Here is a tiny trained network, its code and every weight. The questions are about switching its units off for an input and a target symbol, where a switched-off unit gives its printed mean instead of its output.

import numpy as np


def w(rows, s, z=0):
    codes = np.array(rows[::2]) - 128.0
    scale = np.full(codes.shape[1], s)
    scale[-1] = z or s
    return codes * scale


def f(y):
    return np.maximum(y, 0)


def softmax(a):
    e = np.exp(a - a.max(-1, keepdims=True))
    return e / e.sum(-1, keepdims=True)


def log_softmax(a):
    a = a - a.max(-1, keepdims=True)
    return a - np.log(np.exp(a).sum(-1, keepdims=True))


def net(x, mask):
    ids = ['ΔΞΠΦΩβγζηστψ'.index(c) for c in x.split()]
    T = len(ids)
    res = E[ids] + P[:T]
    u = 0
    for l in range(2):
        r = res
        for j in range(3):
            rows = slice(2 * j, 2 * j + 2)
            q, k, v = (r @ M[l][rows].T for M in (Q, K, V))
            z = softmax(np.where(np.tri(T) > 0, q @ k.T / 2**0.5, -1e9)) @ v
            o = O[l][rows]
            res = res + np.where(mask[u + j], z, o[:, -1]) @ o[:, :-1]
        u += 3
        y = f(res @ A[l][:, :-1].T + A[l][:, -1])
        res = res + np.where(mask[u : u + 4], y, B[l][:, -1]) @ B[l][:, :-1]
        u += 4
    return log_softmax(res[-1] @ U[:, :-1].T + U[:, -1])


Q, K, V, O, A, B = {}, {}, {}, {}, {}, {}
E = w([
[167,185,116,158,151],'Δ',
[167,130,166,162,85],'Ξ',
[158,63,153,149,93],'Π',
[141,79,84,152,137],'Φ',
[188,147,89,145,93],'Ω',
[94,188,216,164,149],'β',
[136,195,37,159,173],'γ',
[109,71,85,160,169],'ζ',
[134,152,108,165,170],'η',
[173,187,150,165,106],'σ',
[85,48,121,79,77],'τ',
[106,113,8,147,168],'ψ',
],0.018)
P = w([
[243,37,165,137,202],'0',
[113,57,136,219,54],'1',
[242,87,166,93,213],'2',
[91,130,119,183,21],'3',
[233,106,176,70,212],'4',
[59,157,120,163,2],'5',
[229,120,185,48,206],'6',
[22,169,131,154,4],'7',
],0.008)
Q[0] = w([
[203,116,145,118,152],'0.h0',
[180,122,128,100,191],'0.h0',
[133,162,85,163,116],'0.h1',
[163,82,81,125,132],'0.h1',
[105,81,106,70,80],'0.h2',
[85,131,4,154,143],'0.h2',
],0.015)
K[0] = w([
[116,138,150,22,96],'0.h0',
[112,128,123,4,123],'0.h0',
[147,214,74,149,121],'0.h1',
[172,88,87,99,119],'0.h1',
[135,41,104,82,66],'0.h2',
[123,121,44,116,153],'0.h2',
],0.012)
V[0] = w([
[50,102,88,1,42],'0.h0',
[152,31,92,138,97],'0.h0',
[77,101,193,67,158],'0.h1',
[114,78,93,3,96],'0.h1',
[229,145,180,193,131],'0.h2',
[183,57,74,162,89],'0.h2',
],0.0073)
O[0] = w([
[115,102,71,27,86,13],'0.h0',
[182,77,142,125,102,254],'0.h0',
[119,173,108,29,117,33],'0.h1',
[91,123,38,103,134,64],'0.h1',
[100,254,31,49,83,205],'0.h2',
[119,66,42,130,54,231],'0.h2',
],0.0059,0.0043)
A[0] = w([
[99,99,93,109,67,96],'0.n0',
[160,111,78,21,127,253],'0.n1',
[220,140,53,98,254,73],'0.n2',
[24,72,57,136,55,177],'0.n3',
],0.0086,0.0046)
B[0] = w([
[107,232,124,122,103,183],'0.n0',
[223,124,163,86,73,226],'0.n1',
[129,171,58,2,197,208],'0.n2',
[162,214,173,131,83,255],'0.n3',
],0.0097,0.0075)
Q[1] = w([
[168,132,184,128,125],'1.h0',
[128,61,94,145,93],'1.h0',
[94,123,113,121,154],'1.h1',
[156,129,138,150,165],'1.h1',
[246,191,140,10,176],'1.h2',
[145,103,133,129,160],'1.h2',
],0.013)
K[1] = w([
[111,109,232,69,78],'1.h0',
[225,54,57,150,95],'1.h0',
[95,134,81,111,221],'1.h1',
[69,142,100,211,135],'1.h1',
[16,124,184,33,113],'1.h2',
[139,58,232,88,254],'1.h2',
],0.0062)
V[1] = w([
[146,156,75,122,141],'1.h0',
[100,170,76,183,97],'1.h0',
[126,115,126,49,154],'1.h1',
[177,137,159,167,71],'1.h1',
[126,148,214,144,166],'1.h2',
[143,151,254,111,78],'1.h2',
],0.0099)
O[1] = w([
[95,225,176,103,100,146],'1.h0',
[126,155,117,140,97,127],'1.h0',
[103,166,124,95,193,106],'1.h1',
[138,114,184,197,132,253],'1.h1',
[14,137,255,80,146,124],'1.h2',
[135,115,226,70,66,214],'1.h2',
],0.0076,0.014)
A[1] = w([
[135,170,182,142,75,157],'1.n0',
[108,247,150,119,143,152],'1.n1',
[151,81,154,113,234,254],'1.n2',
[128,113,110,61,136,92],'1.n3',
],0.012,0.0081)
B[1] = w([
[85,148,90,154,224,251],'1.n0',
[83,121,138,104,11,183],'1.n1',
[102,2,130,82,133,156],'1.n2',
[119,173,216,187,233,153],'1.n3',
],0.0093,0.028)
U = w([
[136,114,132,91,1,119],'Δ',
[112,111,135,216,189,175],'Ξ',
[170,33,166,148,33,139],'Π',
[147,72,99,122,121,179],'Φ',
[182,145,91,107,75,149],'Ω',
[81,73,154,112,144,57],'β',
[74,169,74,82,147,72],'γ',
[95,62,102,133,176,81],'ζ',
[101,66,104,106,78,192],'η',
[88,192,132,145,68,131],'σ',
[169,162,149,101,158,121],'τ',
[93,158,77,120,235,2],'ψ',
],0.0098,0.0073)

Each question gives the input, a string of symbols that net reads in full, and the target symbol t.
The units are the heads (2 rows each of Q, K, V and O) and the neurons (one row each of A and B). Each row of codes is followed by its name. A weight is (code - 128) times the scale printed after its matrix; where a second scale follows, it is the last column's (O, A, B and U).
mask holds one flag per unit, layer by layer, with each layer's heads first. A switched-off unit (its flag False) gives its mean, the last column of its rows in O or B, instead of its output. The means were averaged over made-up inputs and are rounded, as every weight is.
A unit's drop is (log p(t) with every unit on - log p(t) with that unit switched off) / (log p(t) with every unit on - log p(t) with every unit switched off).
The circuit of an input: a set's keep is (log p(t) with only the set's units on - log p(t) with every unit switched off) / (log p(t) with every unit on - log p(t) with every unit switched off). Starting from the 12 units with the biggest drops (on a tie, the unit counted first), units are removed one at a time, each time the one whose removal leaves the highest keep (on an exact tie, the one counted first), for as long as the keep stays at least 0.8.
units of the circuit, in order: the units of the circuit, biggest drop first
k most important neurons: the k neurons with the biggest drops, biggest first
top k neurons in layer l: the k neurons of layer l with the biggest drops, biggest first
heads that matter: for each layer, one digit per head in row order, 1 if its drop is at least 0.15 and else 0, layers parted by /
input γ τ Δ, target τ: units of the circuit, in order -> 0.h0, 1.n3, 0.n1, 0.n2
input σ Ξ η γ ψ ψ ζ Π, target Ξ: units of the circuit, in order -> 0.n2, 1.n1
input ψ Ω η τ τ γ, target Ξ: units of the circuit, in order -> 0.h1, 0.h2
input ψ Π Δ ζ Π, target Π: units of the circuit, in order -> 1.n0, 0.n3, 1.h0
input γ Ω Ξ σ Ω, target Ω: units of the circuit, in order -> 1.n0, 0.n2, 1.h2
input Π β Ξ, target β: most important neuron -> 1.n2
input Π Π γ Ω Φ, target Φ: 3 most important neurons -> 1.n0, 0.n2, 0.n3
input ζ γ τ, target τ: heads that matter -> 110 / 000
input Φ Δ η β Π, target β: heads that matter -> 011 / 001
input Ω β Ξ σ γ, target β: top 2 neurons in layer 1 -> 1.n3, 1.n2
input τ ζ ψ, target τ: 2 most important neurons -> 1.n3, 0.n1
input Δ ψ Ω τ β Π σ Ξ, target Ξ: units of the circuit, in order -> 0.n2, 1.n0
input Φ Ξ σ τ Ω, target τ: 3 most important neurons -> 1.n3, 0.n1, 0.n3
input Π ψ ψ Π η, target η: units of the circuit, in order -> 1.n0, 1.n2, 0.n3, 0.n2
input ψ τ ψ τ, target σ: units of the circuit, in order -> 0.n3
input Π Δ Φ τ, target Ξ: units of the circuit, in order -> 0.h2, 1.n0, 1.n1, 0.n3
input τ β ζ τ, target σ: units of the circuit, in order -> 0.n0, 0.n3
input Δ σ σ τ γ Φ, target Ξ: heads that matter -> 001 / 000
input Δ η σ Ξ ζ, target ζ: top 3 neurons in layer 1 -> 1.n2, 1.n0, 1.n1
input ζ Δ Ξ η Δ γ τ β, target Ξ: 3 most important neurons -> 0.n2, 0.n0, 0.n3
